Below are the code and all the weights of a small trained network. Each question names an input and a target symbol and asks about switching units off, where a switched-off unit gives its printed mean instead of its output.

import numpy as np


def w(rows, s, z=0):
    codes = np.array(rows[::2]) - 128.0
    scale = np.full(codes.shape[1], s)
    scale[-1] = z or s
    return codes * scale


def softmax(a):
    e = np.exp(a - a.max(-1, keepdims=True))
    return e / e.sum(-1, keepdims=True)


def log_softmax(a):
    a = a - a.max(-1, keepdims=True)
    return a - np.log(np.exp(a).sum(-1, keepdims=True))


def net(x, mask):
    ids = ['ΔΘΦγητ'.index(c) for c in x.split()]
    T = len(ids)
    res = E[ids] + P[:T]
    u = 0
    for l in range(3):
        r = res
        for j in range(2):
            rows = slice(4 * j, 4 * j + 4)
            q, k, v = (r @ M[l][rows].T for M in (Q, K, V))
            z = softmax(np.where(np.tri(T) > 0, q @ k.T / 4**0.5, -1e9)) @ v
            o = O[l][rows]
            res = res + np.where(mask[u + j], z, o[:, -1]) @ o[:, :-1]
        u += 2
    return log_softmax(res[-1] @ U[:, :-1].T + U[:, -1])


Q, K, V, O = {}, {}, {}, {}
E = w([
[121,74,139,24,83,143,77,168,177,135,101],'Δ',
[93,115,169,183,145,69,165,109,126,253,119],'Θ',
[71,153,121,141,69,44,84,144,180,189,185],'Φ',
[149,117,158,161,23,57,145,141,134,121,60],'γ',
[178,153,131,175,63,132,196,116,184,165,73],'η',
[135,144,80,159,142,159,83,160,127,89,85],'τ',
],0.014)
P = w([
[151,97,131,113,90,189,157,121,97,104,179],'0',
[44,149,23,176,139,146,114,92,108,102,76],'1',
[115,85,90,191,117,148,94,99,150,110,66],'2',
[142,137,31,81,163,111,143,128,78,193,101],'3',
[172,161,122,107,112,137,92,146,114,177,51],'4',
[96,80,47,93,209,68,178,78,134,132,88],'5',
[134,81,143,113,174,144,69,41,137,139,53],'6',
[224,100,117,121,185,83,154,188,148,189,122],'7',
[99,188,148,96,159,119,197,209,132,152,66],'8',
[93,64,118,140,193,111,95,41,162,109,51],'9',
[219,66,175,154,185,116,113,145,181,165,96],'10',
[191,186,166,122,140,87,173,253,124,172,93],'11',
[90,146,183,144,147,143,116,114,163,118,41],'12',
[205,36,129,193,185,81,84,72,168,130,113],'13',
],0.012)
Q[0] = w([
[122,89,105,137,126,119,118,144,154,180,100],'L0H0',
[108,129,161,127,130,110,103,137,143,150,116],'L0H0',
[142,130,123,113,143,147,127,137,93,108,146],'L0H0',
[115,107,118,137,112,79,139,128,124,154,125],'L0H0',
[64,221,160,132,121,146,90,130,92,122,75],'L0H1',
[107,141,75,110,140,105,161,185,84,113,143],'L0H1',
[61,62,125,182,119,138,71,4,179,79,91],'L0H1',
[189,91,76,138,160,83,137,101,119,111,157],'L0H1',
],0.02)
K[0] = w([
[144,132,141,117,103,134,114,163,112,103,197],'L0H0',
[105,114,134,115,116,157,135,114,141,120,146],'L0H0',
[115,138,115,133,164,108,117,131,149,139,118],'L0H0',
[114,95,117,119,119,145,143,98,99,142,157],'L0H0',
[188,78,177,219,106,160,2,44,141,101,156],'L0H1',
[103,107,78,110,132,125,131,26,78,104,132],'L0H1',
[221,175,166,137,125,141,104,252,73,179,178],'L0H1',
[110,139,26,114,119,79,193,212,60,101,128],'L0H1',
],0.017)
V[0] = w([
[148,125,174,97,125,150,149,141,97,141,94],'L0H0',
[120,125,122,162,147,150,140,110,183,159,110],'L0H0',
[174,147,94,182,147,167,93,151,125,132,128],'L0H0',
[94,148,120,129,113,109,138,92,76,131,118],'L0H0',
[161,197,114,101,115,137,140,93,253,175,161],'L0H1',
[113,144,108,126,75,33,146,134,69,107,159],'L0H1',
[108,116,134,118,183,134,76,161,73,168,165],'L0H1',
[136,138,87,142,120,102,62,166,150,101,136],'L0H1',
],0.011)
O[0] = w([
[54,131,142,137,216,121,110,168,135,118,144,177],'L0H0',
[171,96,144,45,166,115,171,141,128,117,107,161],'L0H0',
[99,117,108,116,90,76,220,137,118,124,154,40],'L0H0',
[109,129,150,70,124,126,116,173,79,173,157,141],'L0H0',
[126,98,99,164,126,113,105,242,2,140,150,254],'L0H1',
[73,211,210,107,96,190,117,154,102,116,81,144],'L0H1',
[199,150,112,153,77,190,122,170,203,215,118,118],'L0H1',
[83,101,154,201,175,165,157,190,188,128,142,66],'L0H1',
],0.0083,0.0023)
Q[1] = w([
[137,154,143,180,214,106,189,68,65,254,39],'L1H0',
[76,82,228,97,161,56,127,156,143,214,131],'L1H0',
[118,126,173,173,67,40,166,88,108,140,4],'L1H0',
[189,85,130,106,191,192,191,129,135,40,76],'L1H0',
[172,218,98,64,148,158,140,154,91,155,151],'L1H1',
[112,158,117,158,122,96,75,145,25,161,58],'L1H1',
[90,121,54,121,70,55,96,185,113,69,120],'L1H1',
[172,142,146,81,220,56,101,68,119,172,179],'L1H1',
],0.0087)
K[1] = w([
[183,133,174,215,129,148,183,56,47,240,86],'L1H0',
[63,103,159,38,54,34,59,83,121,254,55],'L1H0',
[107,122,147,186,50,76,252,93,115,94,86],'L1H0',
[235,163,75,93,188,183,127,113,73,80,18],'L1H0',
[17,107,68,150,88,128,162,77,112,172,112],'L1H1',
[114,134,224,163,69,3,156,123,196,184,110],'L1H1',
[117,48,159,125,55,211,164,106,144,174,141],'L1H1',
[134,154,102,150,186,115,135,180,171,158,19],'L1H1',
],0.008)
V[1] = w([
[136,114,78,45,94,162,73,171,157,62,167],'L1H0',
[136,131,93,130,149,21,62,113,141,159,51],'L1H0',
[90,162,112,109,51,147,130,105,134,70,56],'L1H0',
[143,162,121,146,125,160,152,90,66,136,156],'L1H0',
[121,55,146,110,140,127,88,85,154,203,40],'L1H1',
[116,253,7,224,193,166,121,46,119,77,83],'L1H1',
[159,134,156,147,136,220,91,36,132,121,209],'L1H1',
[100,155,186,56,88,90,163,144,162,116,140],'L1H1',
],0.0059)
O[1] = w([
[101,139,164,240,162,60,145,66,88,220,148,13],'L1H0',
[181,227,11,106,169,206,148,166,105,101,209,255],'L1H0',
[148,132,176,151,183,116,144,176,173,135,185,116],'L1H0',
[118,71,153,147,101,107,59,109,125,110,141,118],'L1H0',
[138,121,180,120,190,85,97,109,193,182,129,233],'L1H1',
[36,60,149,91,24,33,86,155,158,96,59,93],'L1H1',
[78,108,67,92,68,239,174,78,141,190,94,53],'L1H1',
[110,254,80,75,140,89,142,85,121,130,143,118],'L1H1',
],0.006,0.0072)
Q[2] = w([
[170,147,93,158,198,80,72,162,209,124,87],'L2H0',
[95,106,175,171,125,111,141,205,105,162,132],'L2H0',
[85,200,155,166,175,143,128,123,182,111,135],'L2H0',
[150,155,91,133,99,198,133,170,160,132,124],'L2H0',
[146,140,130,140,109,161,144,73,112,132,46],'L2H1',
[143,186,114,88,148,169,81,125,116,100,156],'L2H1',
[104,121,155,109,142,156,128,161,110,101,79],'L2H1',
[150,97,79,55,96,192,105,173,174,1,159],'L2H1',
],0.0096)
K[2] = w([
[87,107,169,143,24,205,187,85,71,116,166],'L2H0',
[122,122,87,172,38,104,64,154,84,173,158],'L2H0',
[117,94,175,118,64,137,124,194,197,161,176],'L2H0',
[122,25,80,118,134,138,179,136,130,136,168],'L2H0',
[134,138,149,161,164,122,149,190,122,120,79],'L2H1',
[181,131,175,138,111,131,177,37,63,151,207],'L2H1',
[108,129,114,135,37,181,94,173,115,174,113],'L2H1',
[30,2,187,155,47,243,141,76,131,41,228],'L2H1',
],0.0073)
V[2] = w([
[68,97,127,178,100,173,125,51,32,135,241],'L2H0',
[173,60,4,126,105,125,178,200,106,120,95],'L2H0',
[87,148,146,138,138,112,149,80,76,52,127],'L2H0',
[253,104,152,134,165,148,63,174,18,97,155],'L2H0',
[35,144,27,130,166,216,64,11,79,111,123],'L2H1',
[104,235,110,88,81,107,178,80,142,106,121],'L2H1',
[69,192,171,245,181,175,142,126,58,94,145],'L2H1',
[75,169,29,61,148,118,17,107,150,76,132],'L2H1',
],0.0053)
O[2] = w([
[125,204,158,108,2,69,170,69,100,119,23,246],'L2H0',
[107,93,188,97,152,30,136,86,95,15,122,75],'L2H0',
[94,130,195,76,135,227,177,185,145,100,159,48],'L2H0',
[58,190,96,140,177,180,95,90,219,164,104,167],'L2H0',
[97,84,126,139,171,26,175,181,167,134,19,165],'L2H1',
[148,122,106,188,95,142,137,154,113,104,153,133],'L2H1',
[58,70,117,55,110,143,143,173,196,87,89,2],'L2H1',
[179,104,238,161,183,186,144,145,132,122,127,189],'L2H1',
],0.0058,0.0028)
U = w([
[124,83,136,153,167,50,135,139,233,165,81,116],'Δ',
[180,142,113,148,239,93,168,91,153,236,144,148],'Θ',
[175,147,35,2,68,168,92,73,129,152,112,253],'Φ',
[104,135,147,117,119,212,139,243,109,196,147,21],'γ',
[92,210,209,42,210,139,164,59,183,79,153,32],'η',
[156,65,99,75,141,82,161,113,72,122,191,60],'τ',
],0.0046,0.0058)

Each question gives the input, a string of symbols that net reads in full, and the target symbol t.
The units are the heads (4 rows each of Q, K, V and O). Each row of codes is followed by its name. A weight is (code - 128) times the scale printed after its matrix; where a second scale follows, it is the last column's (O and U).
mask holds one flag per head, layer by layer. A switched-off head (its flag False) gives its mean, the last column of its rows in O, instead of its output. The means were averaged over made-up inputs and are rounded, as every weight is.
A unit's drop is (log p(t) with every unit on - log p(t) with that unit switched off) / (log p(t) with every unit on - log p(t) with every unit switched off).
The circuit of an input: a set's keep is (log p(t) with only the set's units on - log p(t) with every unit switched off) / (log p(t) with every unit on - log p(t) with every unit switched off). Starting from all 6 units, units are removed one at a time, each time the one whose removal leaves the highest keep (on an exact tie, the one counted first), for as long as the keep stays at least 0.8.
circuit, biggest first: the units of the circuit, biggest drop first
unit that matters most: the unit with the biggest drop
heads that matter: for each layer, one digit per head in row order, 1 if its drop is at least 0.15 and else 0, layers parted by /
input Θ η γ Θ η, target η: heads that matter -> 01 / 00 / 00
input Φ η τ Θ Δ τ Φ Δ, target Δ: unit that matters most -> L1H1
input Θ Δ η γ, target Θ: circuit, biggest first -> (L0H1, L2H1)
input τ Θ τ τ Φ Φ Θ Θ Φ, target τ: heads that matter -> 11 / 01 / 10
input Θ τ Θ γ Θ γ Δ Θ Θ Φ γ Θ τ, target Θ: circuit, biggest first -> (L1H0, L1H1, L0H0)
input Θ τ Θ Φ, target Δ: circuit, biggest first -> (L0H1, L1H1)
input Θ τ Θ Δ γ Θ Θ τ Θ η η Δ, target τ: heads that matter -> 01 / 00 / 00
input Φ τ τ τ Φ τ Δ Φ Θ Θ Φ, target Φ: circuit, biggest first -> (L0H1, L0H0)
input η γ η Φ Θ Φ, target η: circuit, biggest first -> (L0H1, L2H0, L1H1)
input Δ Θ Θ Φ Θ Φ Δ Θ Φ Δ Δ η Φ, target Θ: circuit, biggest first -> (L0H1, L1H1)
input τ Θ γ Φ Θ Θ Θ η Δ Θ Φ τ η Θ, target τ: circuit, biggest first -> (L2H0, L1H1, L0H0, L2H1)
input Θ γ τ Φ Φ τ Δ Θ Δ, target Θ: circuit, biggest first -> (L0H1, L1H0)
input γ Θ Θ Φ η γ, target γ: heads that matter -> 01 / 00 / 00
input η Φ Φ Θ Θ Θ τ Φ Θ, target η: unit that matters most -> L2H0
input Φ Δ Φ Θ Φ, target γ: heads that matter -> 01 / 00 / 00
input Θ γ τ γ Θ, target Δ: heads that matter -> 01 / 11 / 00
input Φ Φ Φ Θ Θ Θ Θ γ, target Φ: circuit, biggest first -> (L0H1, L1H0)
input γ Φ γ Φ Δ Θ Φ Φ Δ Δ τ, target γ: heads that matter -> 01 / 00 / 11
input Φ Φ γ Θ Φ Θ γ Θ Θ Θ, target Φ: circuit, biggest first -> (L0H1, L1H0)
input η Φ Θ Θ, target γ: circuit, biggest first -> (L0H1)
input Δ Δ Θ τ Δ Θ Δ Δ γ τ Θ Θ, target Δ: heads that matter -> 11 / 11 / 00
input η Φ τ η Θ Δ Θ Θ γ Φ τ, target η: circuit, biggest first -> (L0H1, L2H0)
input η Θ Φ η, target η: circuit, biggest first -> (L0H1, L2H0, L1H1)
input τ Φ Δ η, target τ: circuit, biggest first -> (L2H0, L1H1, L0H0)
input Φ Θ Θ τ Δ τ γ τ, target Δ: circuit, biggest first -> (L1H1, L0H1)
input Θ Θ γ Δ Θ Θ Δ Θ γ Φ Φ Δ Θ γ, target Θ: heads that matter -> 01 / 01 / 00
input Φ Θ τ τ η, target Δ: unit that matters most -> L0H1
input Φ Θ Θ Φ Φ Θ, target Φ: heads that matter -> 10 / 11 / 11
input Δ Θ Θ Θ Δ Φ Θ Θ Δ τ τ Θ Φ, target Δ: heads that matter -> 11 / 01 / 00
input Φ Θ τ Δ Φ Θ Θ τ Θ η τ Θ γ η, target Φ: heads that matter -> 01 / 00 / 01
